Group and class of each row
[-10  22   1   1  19   0  -7   7   6  61   7  -4  14 -16  14   4 -18 -41
  -3   5 -21  57 -15  20 -58   0   1 -19] -> NL > L
[ -4   3 -20  -9   5   9  22  -5  15  30   7  -6   4  -4  22  -2 -23  -7
 -10   0 -24 -39 -21  65  -8  -7  -5   8] -> FB > U
[ -3  11   0  -1  -5  12  13  13   1  35  58  12  -5  24  -6  -5  -6 -55
 -34  18  31 -70  -8 -52  -8  29  23 -57] -> Rc > V
[ -5  16 -17   1  45  14   5  23   5  16   0  -5 -14  22  -9   7 -11  13
  10  10 -19  11 -11  64   2  -8  -5  18] -> NL > X
[ -6   5  10  -1  14   9  33  12  11  50  -6 -12  -2  -5 -26  -4  -6  35
   2  20 -32  18  -6  18 -19  -8  20 -26] -> NL > X
[ -13  -17    1  -10    5    5   -7   20  -23   14   -7    2  -19   50
  -10  -25   43  -57  -28   12   66  -36  -23  -84   22    5   11 -101] -> Rc > M
[ -6  -5  14  -2  39  15  -8  11   1  26   7 -18  -2   8 -11  -1 -13 -24
  -5  -1  26 -54  29 -57   8   6 -16 -56] -> Rc > D
[ -9  19  -2   0   6   9  21   3  -7  17  23  -7   9 -14  33   2 -13 -74
   8  24 -12   7 -23  48 -15  -7  34 -40] -> FB > F
[-11   7 -11   6   7   9  33  -7   5  48  16 -13  21  -6  22  -6 -18  -2
 -26 -14   0  40 -19  29 -15   1  12 -17] -> NL > X
[   1   21   -2    3   16   -1   32    5   -2   79   22    2   -1   15
   33   -2  -16 -106  -20   30  -12  -26  -19   -6   -9    5   48  -92] -> NL > E
[ -7  12   7  38  11  13   2 -23 -23  22  16   1   2  37   1 -27  13 -43
 -53  -3  62 -41  -5 -77   8  11  16 -82] -> Rc > D
[-12  20 -14   3   0 -35  17   5  -6  61  44 -18  73 -31  25  -1 -22 -66
  11   5 -27 -16 -28  69  -4  -1  16 -75] -> FB > S
[ 29  18  10  -8  31   9  14   9  14  32 -22  45  -6 -32  -1   7   1 -32
  53  14 -39  45 -28  25 -10  -9  -7  -5] -> NL > E
[  6  17  17  -6   4  -4   8   0  -2  20  14  -4  -1   3  -4  -1 -31 -46
   7  13 -19  50 -23  76 -24  -8  16 -10] -> NL > X
[ 13  31   3  -7  30   0  27  -1   9  -9  -7 -27  -7 -31   6  10   6 -11
  -6   2 -19  67 -15  43  -5  23  30 -13] -> NL > L
[  3 -10 -10   1  10  14  20  10  10 -25   3  12 -12  38 -26 -23  -7 -15
  -4  14  39 -54 -12 -58  -4  15  -2 -65] -> Rc > M
[ -1  27  13   5 -29  -8  29  15   6  41   3   7  17 -24  10 -25 -11  14
  16  35 -16  16 -15  70 -16   2  12 -57] -> NL > E
[ -8  21   4  13  -3   2  22  -6  -7  34  -5  -5   4 -13  31  -8  -1 -47
  18   1 -31 -11  -9  57   4  -2 -12 -11] -> FB > U
[  1   0  19 -16 -68  -5  29  -1  -6  34  11 -16   9 -11  -2 -16 -55 -29
  13  29   6 -13 -12  48 -11 -11 -14 -38] -> NL > X
[ -5   8 -11  28   2  20  -2  14  29  18  30  14 -17  68 -27 -11   8 -65
 -43  20  26 -60   1 -22  10  -1   9 -21] -> Rc > V
[ -3  -5  -9  -1  26  13  40   0  33   3  13   4  -1  33 -26 -12  14 -61
  -6  10  32 -23   6 -46   1   9  23 -78] -> Rc > D
[-10  -2  -9   5   7 -29   4   6   4  17  12  -6   9  18 -19  -5   6 -33
 -14   8  30 -33  23 -44   5   2  -2 -59] -> Rc > M
[  4  10  -9   2   7  -4   2   9   6  33  -4   7  17 -22  18   6 -15  -5
   7  13 -26  30 -18  43 -16   0  12 -36] -> NL > E
[ -6  -8  -4   5 -10  11  -8  31   9   2   0   6  -4  69 -19  -9 -16 -43
   3  13  21 -59   5 -28  28   0  -8 -27] -> Rc > V
[ -2  13   3   6  17   3  10   3  18 -33 -25   0  19  19   4   7 -12  -1
   2  19 -41   3  -7  77   5 -10  16  29] -> FB > S
[-14 -14   8 -13   7  24  -8  14  10   3  15  10  -7  45 -26 -16  11 -50
 -30   5  32 -42  15 -44  18  11  -1 -52] -> Rc > V
[ -9  12  -6   7  17   9  50 -12   7  36  12  -4   3 -21  23 -21 -31 -10
 -17   3 -17  45 -13  14 -18 -11  -8 -32] -> NL > E
[-16 -10  -1   6  10  20  17   2 -17 -11  -1  -4 -15  26 -17   1  31 -53
 -11   0  14 -35  10 -54   7  -1   0 -38] -> Rc > M
[  7 -12   2   1  30   6  13  13 -15   6  11  -7  -8  30  -9 -15  -2 -72
 -20   0  15 -58  10 -12  15   5 -12 -70] -> Rc > D
